Below is a small trained network, with its code and all its weights. Each question gives an input and a class and asks what happens when units are switched off, that is, made to give their printed mean instead of their output.

import numpy as np


def w(rows, s, z=0):
    codes = np.array(rows[::2]) - 128.0
    scale = np.full(codes.shape[1], s)
    scale[-1] = z or s
    return codes * scale


def f(y):
    return y / 2 * (1 + np.tanh(0.7978845608 * (y + 0.044715 * y**3)))


def log_softmax(a):
    a = a - a.max(-1, keepdims=True)
    return a - np.log(np.exp(a).sum(-1, keepdims=True))


def net(x, mask):
    res = np.array(x, float).reshape(1, 7) / 4 @ E
    y = f(res @ A[0][:, :-1].T + A[0][:, -1])
    res = res + np.where(mask, y, B[0][:, -1]) @ B[0][:, :-1]
    return log_softmax(res[-1] @ U[:, :-1].T + U[:, -1])


A, B = {}, {}
E = w([
[17,122,185],'x0',
[131,128,128],'x1',
[132,2,112],'x2',
[45,179,29],'x3',
[135,130,130],'x4',
[127,128,128],'x5',
[138,130,133],'x6',
],0.0097)
A[0] = w([
[200,101,65,177],'neuron 0',
[161,80,34,24],'neuron 1',
[90,143,162,131],'neuron 2',
[131,166,76,73],'neuron 3',
[202,91,58,227],'neuron 4',
[157,90,86,46],'neuron 5',
[122,200,185,183],'neuron 6',
[11,54,116,244],'neuron 7',
[107,195,79,118],'neuron 8',
[130,95,164,77],'neuron 9',
[174,128,18,101],'neuron 10',
[126,22,165,255],'neuron 11',
[213,206,100,177],'neuron 12',
[51,160,84,219],'neuron 13',
],0.011,0.0041)
B[0] = w([
[90,90,34,211],'neuron 0',
[48,98,180,170],'neuron 1',
[119,146,151,152],'neuron 2',
[32,64,67,155],'neuron 3',
[114,133,81,229],'neuron 4',
[39,41,119,145],'neuron 5',
[48,234,177,188],'neuron 6',
[215,182,156,255],'neuron 7',
[58,118,30,188],'neuron 8',
[105,69,160,142],'neuron 9',
[56,70,99,197],'neuron 10',
[209,96,144,238],'neuron 11',
[195,173,1,228],'neuron 12',
[127,191,68,230],'neuron 13',
],0.0079,0.0092)
U = w([
[218,169,81,254],'0',
[87,175,252,77],'1',
[160,18,90,126],'2',
[174,55,201,98],'3',
[131,136,42,14],'4',
[99,186,117,99],'5',
[50,38,106,158],'6',
],0.012,0.009)

Each question gives the input, the list of numbers given to net, and the class t.
The units are the neurons (one row each of A and B). Each row of codes is followed by its name. A weight is (code - 128) times the scale printed after its matrix; where a second scale follows, it is the last column's (A, B and U).
mask holds one flag per neuron, in row order. A switched-off neuron (its flag False) gives its mean, the last column of its row in B, instead of its output. The means were averaged over made-up inputs and are rounded, as every weight is.
A unit's drop is (log p(t) with every unit on - log p(t) with that unit switched off) / (log p(t) with every unit on - log p(t) with every unit switched off).
The circuit of an input: a set's keep is (log p(t) with only the set's units on - log p(t) with every unit switched off) / (log p(t) with every unit on - log p(t) with every unit switched off). Starting from the 12 units with the biggest drops (on a tie, the unit counted first), units are removed one at a time, each time the one whose removal leaves the highest keep (on an exact tie, the one counted first), for as long as the keep stays at least 0.8.
circuit, biggest first: the units of the circuit, biggest drop first
unit that matters most: the unit with the biggest drop
k most important neurons: the k neurons with the biggest drops, biggest first
drop when u is switched off: that unit's drop, to one decimal
input [-3,5,1,-3,6,4,-4], class 2: circuit, biggest first => neuron 7; neuron 13
input [-1,2,-8,3,8,-3,6], class 4: circuit, biggest first => neuron 8
input [-6,1,1,-7,-7,0,8], class 2: circuit, biggest first => neuron 7; neuron 0
input [-4,7,1,-3,6,5,-5], class 2: circuit, biggest first => neuron 7; neuron 13
input [-2,-1,3,3,-6,-1,0], class 6: circuit, biggest first => neuron 12; neuron 1
input [3,-2,0,-2,6,-1,1], class 1: circuit, biggest first => neuron 12; neuron 0
input [2,7,0,-1,2,-1,6], class 1: circuit, biggest first => neuron 12; neuron 0
input [-8,5,1,7,3,3,-8], class 6: circuit, biggest first => neuron 10; neuron 1
input [-7,-3,-3,8,-4,-7,-2], class 4: 2 most important neurons => neuron 12; neuron 13
input [3,-1,6,1,-8,1,8], class 0: 2 most important neurons => neuron 7; neuron 10
input [-6,8,5,0,8,4,0], class 2: 4 most important neurons => neuron 6; neuron 11; neuron 8; neuron 3
input [3,2,-2,-6,-2,1,-5], class 1: 2 most important neurons => neuron 12; neuron 6
input [-2,8,3,3,3,2,7], class 6: 2 most important neurons => neuron 12; neuron 7
input [6,-3,0,-7,-5,1,1], class 1: circuit, biggest first => neuron 12
input [3,-4,-6,-2,-3,-6,5], class 1: 2 most important neurons => neuron 6; neuron 0
input [-2,-1,3,-2,8,-3,-2], class 2: 3 most important neurons => neuron 7; neuron 6; neuron 13
input [-7,7,4,-3,-8,-8,2], class 2: drop when neuron 11 is switched off => 0.1
input [3,7,2,-6,-2,2,1], class 3: drop when neuron 12 is switched off => 0.1
input [6,0,1,3,8,-2,0], class 0: drop when neuron 7 is switched off => 0.4
input [-8,-4,-1,2,5,-2,-2], class 4: drop when neuron 12 is switched off => 0.5
input [-8,-7,8,1,-8,7,6], class 6: unit that matters most => neuron 1
